Each row has a name. After each piece below comes the name of the row it's from, unless a question asks for something else. Each question is about the rows just above it. Places in a row count from 1.

[ -4  11  -6   7  12   6  -4   4   5  -6   5  16   7  -4  -2  -4   0  -1
 -10 -22  27   1   9  -5  -8   5   1  -6  10  -2  -4  11   0 -17   5  -7
  -1  -2  -9   7   0  -6] -> metim
[-1  2 -1  1  2  1 -1  1  1 -1  1  3  1 -1  0 -1  0  0 -2 -4  5  0  2 -1
 -2  1  0 -1  2  0 -1  2  0 -3  1 -1  0  0 -2  1  0 -1] -> fif
[ -8  21 -11  13  22  12  -7   8   8 -12   9  29  13  -7  -3  -7   0  -1
 -18 -40  49   2  17  -9 -15   9   3 -11  18  -4  -8  21   0 -31   9 -13
  -2  -3 -17  13   1 -11] -> Pofe
[ 49   9  -9  13  17  -8   9 -17   8   0  -4   3   1   2  18  12  21  -3
 -12  13 -40  -7  -7  13 -13   8  22 -11  28  -7   9  -8 -18 -31   0  -1
  21  -2 -11 -11  -3 -15] -> bif
Which row holds these entries in another order? [  0   9  13 -11  21  -3   3  -2   8  13   0  21   9  29 -31   9   2  -7
  49 -12 -11  -8  13  -9  -3  -4  18  17  -1 -11  -7  22   8 -17 -15  -7
 -13   1 -18  12  -8 -40] : Pofe
Give the next entry after [27  1]. : [9]

[-14 -16 -10  18 -13] -> Fal
[-22   5  -9  -9  18] -> fakug
[-26  12  -8 -12  23] -> ravaf
[-26  -7 -13  -4  19] -> naze
[56 -1 -5 18 18] -> sog
[-19   3  -9  14   8] -> zus
[  6 -43 -10   6   6] -> faz
[23 10 17 10 11] -> Gat
[-19   3  -9 -23   6] -> losan
Places of [6] in row faz: : 1 4 5
Shuffled Fal with one entry gone: [-10  18 -16 -13], missing : [-14]
[-5 -1 18 18 56] is which row reordered? : sog

[ -3  13  -9  26  11  -3  47  26  -3  14 -11  -1 -13  13  19  21  14  -1
  -9  10  -1 -37 -15 -33  -3] -> bafun
[ 39  23  10  17   3   3 -28 -12  22  13 -16  -1 -13  13  30  21  26  -1
  -8  22 -32 -11 -15 -33   2] -> puf
[ -4  43   4  -4  43 -16 -28 -12  -4  13 -16 -16 -16  13  30  21  26  -1
  -8  10 -32 -37 -15  -4   2] -> tipe
[ 39  23  10  17   3   3 -28 -12  22  -4 -16  -1  -2  13  21  21  26  -3
  -8   6 -15 -37 -15 -33   2] -> lefa
[ -4  26  11  17  47  26 -12  -9  15   7 -16  -1 -13  13  30  21  26  -1
   0  10 -32 -31 -15 -18  22] -> guzig
[ -6  43   4  17  43  26 -28 -12  43  13 -15  -1 -13  13  30  21  26  -1
  -8  10 -32 -37 -15 -33   2] -> zonik
[ -3  35   4  17  -2   2 -28 -12  43  14 -11  -1 -13  13  19  21  14  -1
  -9  10  -1 -37 -15 -33  -4] -> zap
[ -4  43   4  17  43  26 -28 -12  13  22  -1  13  -1  -2 -16  21  26  -1
  -8  10 -32 -37 -15 -33   2] -> foz
The next entry after [ 26  11  17  47  26 -12  -9  15]: : [7]
Every place of [-1] in foz: : 11 13 18
Shuffled puf with one entry gone: [ 22  13   3 -33 -15 -12  39 -32 -13  13  22 -11  17 -28  26  10   2  -1
   3  -8  30 -16  -1  21], missing : [23]
Every place of [-4] in tipe: : 1 4 9 24
What is the next entry after [ 22  -4 -16  -1  -2  13  21]? : [21]
At which places does bafun hold [-3]? : 1 6 9 25

[ -8  30  30  -2  14  28 -10 -50   8  30  61 -11  30  31  -8  19 -22   2
  -6] = Lagek
[-21  33   9   6 -18  33  18  45  11  38 -10 -15   3  33  45 -15  34  31
  32] = zup
[ 33   3  32  34 -15   6  45 -18 -10  33   9 -21  31  38  18  11  33  45
 -14] = gegev
Every place of [45] in zup: : 8 15
What is the next entry after [-18 -10  33   9 -21  31  38  18  11  33  45]? : [-14]
zup without one entry, shuffled: [  6  45 -10 -21  11  45  18  31  33  38  33  32  33 -18 -15 -15   3  34]. Gone: : [9]
Every place of [30] in Lagek: : 2 3 10 13
Which row holds these entries in another order? [ 32 -21  33   9   6 -18  33  18  45  11  38 -10 -15   3  33  45 -15  34
  31] : zup

[-11 -13 -10 -21   7] = bul
[  4   2  -9 -33   9] = pifug
[ 0 16 -1 -2  5] = dev
[-7  1  0  2 -9] = segel
[-24 -43  -2  28 -12] = Nin
[ 4  2 -9 12  9] = pom
Shuffled dev with one entry gone: [ 0  5 16 -2], missing : [-1]
bul without one entry, shuffled: [  7 -21 -13 -11]. Gone: : [-10]

[ 23 -14 -40  24 -34   8] -> Kiner
[-37 -12 -25  -5 -56  28] -> lovev
[-47 -12 -21 -11 -36  20] -> tipet
[-24  29 -25  13  22 -24] -> dufum
[ 24  29  13 -38  39 -16] -> Nud
[ 27   4  11  -2   7 -40] -> gusod
[ 23  15 -26 -33  23  41] -> Gakiv
[  9  34  15 -50  44 -20] -> nozi
[ 13 -22  -9 -35  21  -4] -> Gusem
[ 11 -29 -11 -31  17  -9] -> Tepin
[ 26  22 -38 -50  -2  39] -> naf
Kiner without one entry, shuffled: [ 23 -34 -14   8 -40]. Gone: : [24]
Shuffled tipet with one entry gone: [-47 -11 -12 -21 -36], missing : [20]
Kiner without one entry, shuffled: [-34  24 -14   8 -40]. Gone: : [23]

[-22 -13 -14   6   8  36  -8  -8 -28   2 -38  -7  -5   4  19 -22  29  -3
 -19   8  20 -10 -13 -15   4   1 -14] : donas
[  2  -8  -3  -7  19   4 -15 -22   7 -13  29   8 -37 -19   4   1 -13  -5
 -28 -10  36  49   6 -14  20  -8 -23] : dof
[-22  -3  36  20 -13  -8   8 -10   2   4   4   1 -13 -37  29  -7 -14  -5
   6 -19 -28  49  -8   8 -23 -15  19] : meso
Which row holds these entries in another order? [ -8 -23   2  -8  -3  -7  19   4 -15 -22   7 -13  29   8 -37 -19   4   1
 -13  -5 -28 -10  36  49   6 -14  20] : dof
Every place of [29] in meso: : 15
[-23  -8  20 -14   6  49  36 -10 -28  -5 -13   1   4 -19 -37   8  29 -13
   7 -22 -15   4  19  -7  -3  -8   2] is which row reordered? : dof
[-15  19 -22  -3  36  20 -13  -8   8 -10   2   4   4   1 -13 -37  29  -7
 -14  -5   6 -19 -28  49  -8   8 -23] is which row reordered? : meso
Which entry of meso is missing from [ 49  29 -13  -8  36 -14 -23   4   1 -19  -8  -3 -28  19   2 -13  -7 -10
   6   4 -15   8   8 -37  -5  20]? : [-22]
The next entry after [  1 -13  -5 -28 -10  36  49]: : [6]

[-26 -61  21 -23  -1   0   2   5   0 -24  28  13 -24 -24  33  20  -5  30
 -34  24] : rofo
[ -2  22  14 -17  14  20 -47 -25  23  26 -16  -6 -16  27  34  -2  24  39
  -5  26] : Niruz
[ -2 -24   8 -32   6  20 -21 -29  45   9 -27  23   1 -18  25 -15  43  13
  -6  32] : gevu
[ -2  22  14 -23  14  20 -47 -25  23  26 -16  -6 -16  27  34  -2  24  39
  -5  26] : Napo
[-61  20  33  -5  -1 -26  13  24 -35 -23  21  -1   5  -9   0   0   2  28
  30 -24] : nopi
Which row holds these entries in another order? [-32 -29 -27 -24 -21 -18 -15  -6  -2   1   6   8   9  13  20  23  25  32
  43  45] : gevu
What is the next entry after [ 25 -15  43  13  -6]? : [32]
The next entry after [ 21 -23  -1   0   2   5   0 -24  28  13 -24 -24]: : [33]
Put [-61 -34 -26 -24 -24 -24 -23  -5  -1   0   0   2   5  13  20  21  24  28
  30  33] back in order: which row is it? : rofo
At which places does rofo hold [-24]? : 10 13 14

[ 25  29  34 -10   1   0]  tisom
[  0  25   2  29 -10  34]  Kiv
[  0  34  26 -10  29   1]  Fito
Kiv without one entry, shuffled: [  0  25  34 -10   2]. Gone: : [29]
Every place of [2] in Kiv: : 3
[-10   0   1  26  29  34] is which row reordered? : Fito
Shuffled tisom with one entry gone: [  0  29  34  25 -10], missing : [1]
Kiv without one entry, shuffled: [ 0 29 25 34  2]. Gone: : [-10]
[-10   1   0  25  29  34] is which row reordered? : tisom

[-55  22 -55 -54 -17] = dobe
[ 22 -55 -53 -55 -17] = Fimam
[ -6  22 -55 -11 -17] = Kol
The next entry after [ -6  22 -55]: : [-11]
At which places does dobe hold [-55]? : 1 3
What is the next entry after [-55 -11]? : [-17]
What is the next entry after [-55  22]? : [-55]
What is the next entry after [-55  22 -55]? : [-54]
Put [-55 -53 -55 -17  22] back in order: which row is it? : Fimam
Put [-55 -55 -54 -17  22] back in order: which row is it? : dobe

[  0  -3   7  48  -1  -2 -36   0   0   4  16 -22  -2 -19] : nobos
[ -9 -10 -13 -36  10  25  56   1 -14  25  40 -31 -16  -8] : Doveb
[ 12   2   9  -8 -46  19   5  16   0   4   0 -16   0  -1] : lef
Shuffled nobos with one entry gone: [  0 -36   7 -22  -3  -2  48   0  16  -2   0  -1 -19], missing : [4]
What is the next entry after [ 0  0  4 16]? : [-22]
Which row holds these entries in another order? [-36 -31 -16 -14 -13 -10  -9  -8   1  10  25  25  40  56] : Doveb

[-9 14 19  9 50  8 22 51  6] -> bik
[ -4 -11 -19 -15 -17  51 -37  -8 -29] -> laf
[50 14  8  9 50 50 50 10 14] -> goloz
At which places does goloz hold [50]? : 1 5 6 7
Places of [14] in row goloz: : 2 9

[-41  -1 -16   8  16 -14  -8   7 -18  30] : Deki
[  0   6  32 -13  -2  14 -22 -22   7   6] : bofi
[ 32 -35 -30 -45 -34 -14 -27  42  18  10] : zopez
zopez without one entry, shuffled: [-27 -45  18 -34  32  42 -14 -35 -30]. Gone: : [10]
Places of [6] in row bofi: : 2 10

[-22   7  -4   9  21   1   9  -1  -2   0  -6 -44 -20  14  11  -4 -10   1
  24  24]  lati
[ 10 -10   0  -9   2  -4  -8  14 -21  26 -10 -22 -32  10  12  11  -2   1
  50  11]  rilam
[  0   9  17 -13   5   7  -7  -6  -7  14   8  10 -17  12  10   9   0  -5
  38   6]  tuda
[-27  32  -3   0   8  18  -6  -8 -12   1  -3   3   1  12  11  10  50  -2
 -32  16]  Netok
[-15  21  10  -7   8  14   3 -22   7  -4   9  21   1   9  -1  -3   0  -6
   2  -2]  Gome
[ -9   1 -18  22   0   1  -5  10 -17  -3 -19 -36 -12   8 -18 -18  -8  -2
  -2  19]  nuzul
[-37  38 -24   6  11  24  -8  -2 -16   2  -7  -9 -23  31  11 -25 -11 -11
  31  29]  nasel
q: [-22   7  -4   9  21   1   9  -1  -2   0  -6 -44 -20  14  11  -4 -10   1
  24  24] : lati
The next entry after [-22   7  -4   9  21   1   9  -1  -3   0  -6]: : [2]
Which row holds these entries in another order? [ 14  10 -32  11  26 -22   2 -10  -9 -21  10  -4  50  11  -2  -8  12   0
 -10   1] : rilam
Every place of [-18] in nuzul: : 3 15 16
What is the next entry after [ -9   2  -4  -8  14 -21  26 -10 -22 -32  10  12]? : [11]
What is the next entry after [ -7   8  14   3 -22   7  -4   9  21]? : [1]
The next entry after [-32  10  12  11  -2   1  50]: : [11]

[  8 -31  22  21 -43] -> dogob
[ 23  13  33  13 -32] -> zate
[ 21 -31   9  22 -43] -> nogiz
[-33   9 -24  12 -27] -> mosuk
nogiz without one entry, shuffled: [-43 -31  21   9]. Gone: : [22]
Shuffled nogiz with one entry gone: [ 22   9 -31 -43], missing : [21]
[  8  21  22 -43 -31] is which row reordered? : dogob
[-43 -31   9  21  22] is which row reordered? : nogiz
Give the next entry after [-31   9]. : [22]

[-28  35 -18 -43  22  40  41  15  -5 -23  25  -6  34 -15] -> tolav
[  8 -30 -39  11 -18 -19  28   3  35  38   1 -24 -33  13] -> zirof
[-23  27  25  14   5  33 -36  15 -24 -37   1 -24 -23  16] -> Dugos
[-23  27  25  14   5  33 -36  15 -24  31 -29 -30  44  16] -> kiper
[  8 -30 -39  11 -18 -19  28   3  35  38   1 -24 -33  13] is in which row? : zirof
Which row holds these entries in another order? [ 35  -5 -18  25 -43  40  15  41  -6 -15 -23  34  22 -28] : tolav
The next entry after [ 40  41  15  -5 -23]: : [25]
kiper without one entry, shuffled: [ 27  25  31  15 -23  33  44 -36  16 -30 -29 -24   5]. Gone: : [14]

[-22  27  14   6  35  22  43 -36  -8  -4   2  40  -2 -20   4  -8  -5 -24
  11   1  -9   3  -3 -16   4  -6  -1  -6  -3] = Kas
[  2  11   4 -36  22  -3 -51 -24  -5 -20   3  43  -9  40   1   6  35  -8
  14  -2  -8   4  -5  -1  -2  14  27 -22  -1] = gopim
[  2  11   4 -36  22  -3  -6 -24  -5 -20   3  43  -9  40   1   6  35  -8
  14  -2  -8   4  -4  -1  -2  -6  27 -22 -16] = mizof
[ 40  -5  11   2  -3  -5 -20  -2  27  -8 -36   1   2 -22  14  -2  -1  43
  14   4 -24  35  -8 -51  22   4   6  -9  -1] = gogap
Places of [-4] in row mizof: : 23
Put [ -1 -22  27  14  -2  -1  -5   4  -8  -2  14  -8  35   6   1  40  -9  43
   3 -20  -5 -24 -51  -3  22 -36   4  11   2] back in order: which row is it? : gopim
[ -2  -6  27 -22 -16   2  11   4 -36  22  -3  -6 -24  -5 -20   3  43  -9
  40   1   6  35  -8  14  -2  -8   4  -4  -1] is which row reordered? : mizof

[ -3  13  32   0   2 -10]  tunu
[ 16  -5  -1 -36  34  13]  foza
[ 17 -12  -1   3  40  37]  moke
[ 21  21 -12  20  21   3]  rimas
[31 33 26 33 26 33]  Val
[ -3  13 -36 -43 -16 -44]  Pup
[ 29  39  35 -23   4 -32]  bav
[-38 -35 -25  11 -22   8]  zeka
[ 29  27  29  29 -44 -44]  tizu
[ -8 -34 -10  29 -16 -35]  mefi
[ 27  29 -29 -43 -10  21]  ner
At which places does tizu hold [-44]? : 5 6
At which places does ner hold [-43]? : 4
What is the next entry after [-3 13 32]? : [0]
Places of [33] in row Val: : 2 4 6
Which entry of mefi is missing from [ 29 -35 -10 -16  -8]? : [-34]
Give the next entry after [ 39  35 -23   4]. : [-32]

[ -2  -2  -1   5   4   2   8   3   2  -1  -1   3   1  -8   0  -1  -7  -1
   2  -4  -3   5   3   0   0  -1   0   1   2 -11  -1  -5  -1   6  -4  -3
   2  -1   0   4   3   2   8  -1  -1   1  -3  -4  -1   4  -2   3 -39]  guma
[ -1  -2  -4  -1  -1   4  -3  -3   3  -2  -4  -8   2   0   4   6   2   0
  -7   8   8   0   0  -3 -11   1  -1  -1  -1  -4  -1   0 -39   3   2  -1
  -2   3   0  -5   3   4   2   5  -1   2   2   1  -1   5   3  -1  -1]  nisa
[ 3  0  0 -3 -3  6 -3 -6  7  2  7 -2  0  4  3  1  0 -3  3  0  1  2 21  4
 -3  6  0  3  1 -2  0 -2  0  6  0 -4  4  1  0  2 -1 -1 -7 -2 19 -3  1  1
  4 -3 -5 -2  4]  gipiz
[  3   2   2  -4   2  -2  -1   8   0  -8  -1 -16   0  -4   0   0   0   0
  -3   2   1   0   8   3  -2  -2  -1   5  -1   2  -1  -3   5  -1  -2  10
   6  -2  -8   4   0   0  10  -1 -18   1   3  -3  -5 -11   1  -2   2]  gar
[  3  -6   2  -2  -2   0   1  -6  -2   6  -3  -4   0 -11  -1  -2   0  -1
   1  -7   4   2   0  13  -1  -1   0   1   0  -5   1  -5  -2   0   1   6
  -3  -2  -2  -2   2   3   1  -8  -7   1   0  -2  -2   4   9   0  -3]  Tapid
[  0  -2   3   2  -1   6  -2   4  -2   3  -2 -39   2  -1   0  -1  -7   2
 -11  -1   5  -1   1  -1  -1   2   1  -8  -4   3  -1   3   2   1   8  -5
  -4  -3   3  -1  -4   2   8  -3   0   0  -1   0  -1   5  -3   4   4]  magif
[  3   0   6  -2   1  -2  -1   1   2   3  -7  -5   1   0   0   1  -2   0
   1   7  -2   2   0  -7  10  -5  -3   7   1 -19  -5   3  -1   2  -3  -2
   6   2  -2  -2  -3  -2  12   2  -5   2  -1   2  -8  -1   9  -1   2]  poku
[ -6  -2   0  -2   0  -2   2  -2   1   4   2   6   3  -3  -3   0   0  -1
   6   0   1  -2  -5   0 -11   1  -8  -4  -2  12   0  -6   1   0   4   0
  -3  -2   1  -7   2   1  11   3  -5  -6   7   3   7  -3  -5   3   0]  baz
[-10   2  -3   2   1  -1   0  -2  -1  -1  -2  16   1  -4   0   1  -1   0
 -10   4  -2   2  -4  -4   6  -5  11   2   1  -4   1  -4  -3  -1  -3  -3
  -1   8  -2   2   7  -1 -17   0  12   1   3  -3  -5  -2  -1  -3   0]  Pimem
[ -2   2   3  -6   0  -2  -2  -3   0   3   2   8   0   5  -1   2  -5   2
 -10   1   1  -7  -4   4  13   3   1  -1  -3  -7  10 -18  -1  -2   6  10
   5  -1   1   0   0  -4  -8  -2  -1  -1  -1   4   2   1  -3  -1  -5]  Zera
[  3   0   6  -2  -2  -2  -1   1   4   3  -7 -13   1   0   0   1  -2   0
   1   7   2   2   0   2  10  -5  -3   7   1 -19  -2   3  -1   2  -3  -2
   6   2  -2  -2  -3  -1  12   0  -5   1  -1   2  -8  -1   9  -1   2]  bepiv
[ -6  -2   0  -2   0  -2   2  -2   1   4   2   6   3  -3  -3   0   0  -1
   6   0   1  -2  -5   0 -11   1  -8  -4  -2  12   0  -6   1   0   4   0
  -3  -2   1  -7   2  -1   9   1  -2  -1  -5  -2   3  -7  -1   1  -2]  nila
At which places does guma hold [0]? : 15 24 25 27 39
[  0   0  -1   0  -1   5  -3   4   4   0  -2   3   2  -1   6  -2   4  -2
   3  -2 -39   2  -1   0  -1  -7   2 -11  -1   5  -1   1  -1  -1   2   1
  -8  -4   3  -1   3   2   1   8  -5  -4  -3   3  -1  -4   2   8  -3] is which row reordered? : magif
Which row holds these entries in another order? [  3 -39  -2  -2  -1   5   4   2   8   3   2  -1  -1   3   1  -8   0  -1
  -7  -1   2  -4  -3   5   3   0   0  -1   0   1   2 -11  -1  -5  -1   6
  -4  -3   2  -1   0   4   3   2   8  -1  -1   1  -3  -4  -1   4  -2] : guma
nisa without one entry, shuffled: [ -2 -39  -1  -1  -1   1  -4   4   5  -4   2   2  -1   4   0  -1   1   0
  -1  -2   2  -1   3   8   0  -5  -3  -1  -3   2   3  -1 -11   0  -1  -1
   3   8   4   5   3  -4   0  -2  -1   2  -7  -3   0  -8   3   2]. Gone: : [6]
Put [ -2   1  -1  -7   3  -2  -5  -1  -2   1   9  -1   2  -7   1  -2  -3   0
   4   0   1  -6   0  12  -2  -4  -8   1 -11   0  -5  -2   1   0   6  -1
   0   0  -3  -3   3   6   2   4   1  -2   2  -2   0  -2   0  -2  -6] back in order: which row is it? : nila
What is the next entry after [-1 -2  6 10  5]? : [-1]

[-18  -9 -19 -19] = sov
[-27  19 -19  18] = gur
[-25 -28 -28  40] = tufe
The next entry after [ 19 -19]: : [18]
gur without one entry, shuffled: [ 19 -27  18]. Gone: : [-19]
Shuffled sov with one entry gone: [-19  -9 -19], missing : [-18]
Places of [-9] in row sov: : 2
gur without one entry, shuffled: [-19 -27  19]. Gone: : [18]

